Below are the code and all the weights of a small trained network. Each question names an input and a class and asks about switching units off, where a switched-off unit gives its printed mean instead of its output.

import numpy as np


def w(rows, s, z=0):
    codes = np.array(rows[::2]) - 128.0
    scale = np.full(codes.shape[1], s)
    scale[-1] = z or s
    return codes * scale


def f(y):
    return y / 2 * (1 + np.tanh(0.7978845608 * (y + 0.044715 * y**3)))


def log_softmax(a):
    a = a - a.max(-1, keepdims=True)
    return a - np.log(np.exp(a).sum(-1, keepdims=True))


def net(x, mask):
    res = np.array(x, float).reshape(1, 6) / 4 @ E
    y = f(res @ A[0][:, :-1].T + A[0][:, -1])
    res = res + np.where(mask, y, B[0][:, -1]) @ B[0][:, :-1]
    return log_softmax(res[-1] @ U[:, :-1].T + U[:, -1])


A, B = {}, {}
E = w([
[146,188,137,19,77,113],'x0',
[150,163,70,106,247,137],'x1',
[90,95,2,107,90,207],'x2',
[160,28,173,51,168,167],'x3',
[180,188,178,148,134,247],'x4',
[129,128,129,127,125,128],'x5',
],0.0052)
A[0] = w([
[116,205,100,181,103,104,37],'n0',
[115,182,102,96,231,111,57],'n1',
[127,177,173,142,132,212,47],'n2',
[144,167,160,141,127,190,104],'n3',
[129,115,65,117,93,170,30],'n4',
[132,137,115,133,122,148,26],'n5',
[108,93,181,148,18,115,84],'n6',
[149,156,203,143,149,67,40],'n7',
[165,139,177,152,139,79,111],'n8',
[145,43,187,54,158,166,69],'n9',
[116,155,205,139,161,86,52],'n10',
[161,180,125,37,88,96,65],'n11',
[124,117,113,133,122,137,25],'n12',
[104,105,31,119,72,186,67],'n13',
[117,57,131,246,185,127,66],'n14',
[60,94,97,100,139,54,75],'n15',
[143,86,83,121,126,5,78],'n16',
[162,163,85,113,215,109,52],'n17',
[117,87,132,143,148,133,24],'n18',
[134,152,194,140,155,82,64],'n19',
[121,102,168,141,70,130,60],'n20',
[126,90,122,202,151,132,40],'n21',
[85,197,101,167,119,110,51],'n22',
[122,200,109,180,104,96,65],'n23',
[141,129,130,149,129,142,18],'n24',
[117,195,137,27,103,104,97],'n25',
[133,53,160,75,149,148,54],'n26',
[132,165,135,58,102,118,50],'n27',
[136,102,153,162,64,134,62],'n28',
[120,129,132,123,114,132,254],'n29',
[133,195,110,169,99,101,122],'n30',
[126,166,163,143,132,195,45],'n31',
[147,163,156,150,127,205,61],'n32',
],0.011,0.0063)
B[0] = w([
[145,139,83,119,128,37,158],'n0',
[161,179,73,85,170,208,169],'n1',
[204,142,146,162,67,138,157],'n2',
[179,131,176,160,100,128,167],'n3',
[133,91,112,46,90,135,136],'n4',
[142,151,126,70,77,121,99],'n5',
[166,226,64,102,204,206,197],'n6',
[132,33,117,66,114,169,163],'n7',
[126,49,129,97,134,147,168],'n8',
[165,130,26,154,140,3,192],'n9',
[130,52,123,65,109,152,153],'n10',
[40,147,104,166,77,159,176],'n11',
[132,163,116,36,46,109,98],'n12',
[141,2,141,46,121,152,200],'n13',
[7,152,78,178,63,177,188],'n14',
[225,156,182,152,70,148,171],'n15',
[236,140,174,190,67,145,186],'n16',
[147,192,93,81,166,183,159],'n17',
[119,157,109,100,58,94,104],'n18',
[131,54,122,74,110,153,154],'n19',
[138,168,100,90,155,163,134],'n20',
[69,161,103,114,61,128,130],'n21',
[141,129,86,102,139,44,152],'n22',
[153,116,61,143,136,58,167],'n23',
[137,165,115,87,62,116,98],'n24',
[38,126,96,190,81,170,198],'n25',
[145,142,85,124,107,30,151],'n26',
[80,160,111,131,68,136,137],'n27',
[131,180,91,103,150,156,135],'n28',
[127,75,149,180,189,135,253],'n29',
[150,100,97,152,160,57,187],'n30',
[185,150,140,136,67,134,137],'n31',
[190,133,165,156,77,143,154],'n32',
],0.029,0.0051)
U = w([
[115,48,120,81,116,147,117],'0',
[179,146,162,186,77,135,95],'1',
[118,128,75,149,144,47,105],'2',
[30,148,104,172,80,154,101],'3',
[117,106,119,179,168,143,254],'4',
[135,178,91,114,187,176,119],'5',
[59,167,254,112,193,74,88],'6',
],0.0079,0.0089)

Each question gives the input, the list of numbers given to net, and the class t.
The units are the neurons (one row each of A and B). Each row of codes is followed by its name. A weight is (code - 128) times the scale printed after its matrix; where a second scale follows, it is the last column's (A, B and U).
mask holds one flag per neuron, in row order. A switched-off neuron (its flag False) gives its mean, the last column of its row in B, instead of its output. The means were averaged over made-up inputs and are rounded, as every weight is.
A unit's drop is (log p(t) with every unit on - log p(t) with that unit switched off) / (log p(t) with every unit on - log p(t) with every unit switched off).
The circuit of an input: a set's keep is (log p(t) with only the set's units on - log p(t) with every unit switched off) / (log p(t) with every unit on - log p(t) with every unit switched off). Starting from the 12 units with the biggest drops (on a tie, the unit counted first), units are removed one at a time, each time the one whose removal leaves the highest keep (on an exact tie, the one counted first), for as long as the keep stays at least 0.8.
units of the circuit, in order: the units of the circuit, biggest drop first
most important unit: the unit with the biggest drop
k most important neurons: the k neurons with the biggest drops, biggest first
drop of u: that unit's drop, to one decimal
input [6,7,-5,6,-1,6], class 5: most important unit	n1
input [3,6,4,2,-6,-2], class 1: units of the circuit, in order	n15; n16
input [8,-2,8,-4,-6,-2], class 0: 2 most important neurons	n13; n4
input [5,5,-6,-5,-6,1], class 0: 4 most important neurons	n7; n19; n10; n8
input [-5,6,3,2,-1,-3], class 5: units of the circuit, in order	n17; n1
input [1,-7,-4,8,8,-5], class 1: 2 most important neurons	n2; n32
input [-4,-7,0,3,4,-6], class 5: units of the circuit, in order	n6; n28
input [4,8,6,3,4,5], class 5: 2 most important neurons	n1; n17
input [-6,-3,4,6,2,6], class 2: units of the circuit, in order	n9; n26
input [-3,7,0,-1,6,-6], class 5: 3 most important neurons	n1; n17; n16
input [-2,7,7,6,1,0], class 0: 3 most important neurons	n13; n6; n4
input [5,-7,8,-8,6,8], class 0: 3 most important neurons	n13; n4; n9
input [-8,7,1,-8,-6,1], class 2: 4 most important neurons	n22; n0; n23; n30
input [-7,-5,-4,3,-1,2], class 3: units of the circuit, in order	n14
input [4,-3,-5,-3,-7,0], class 1: 2 most important neurons	n16; n15
input [3,7,-5,0,-7,5], class 1: 3 most important neurons	n16; n15; n6
input [0,5,-6,7,6,-5], class 2: 2 most important neurons	n9; n26
input [-6,5,-2,6,3,-4], class 2: drop of n9	1.1
input [-7,-7,6,8,6,7], class 2: drop of n12	0.0
input [4,7,-7,1,-7,0], class 0: units of the circuit, in order	n7
input [8,-7,7,3,2,-2], class 3: drop of n7	0.1
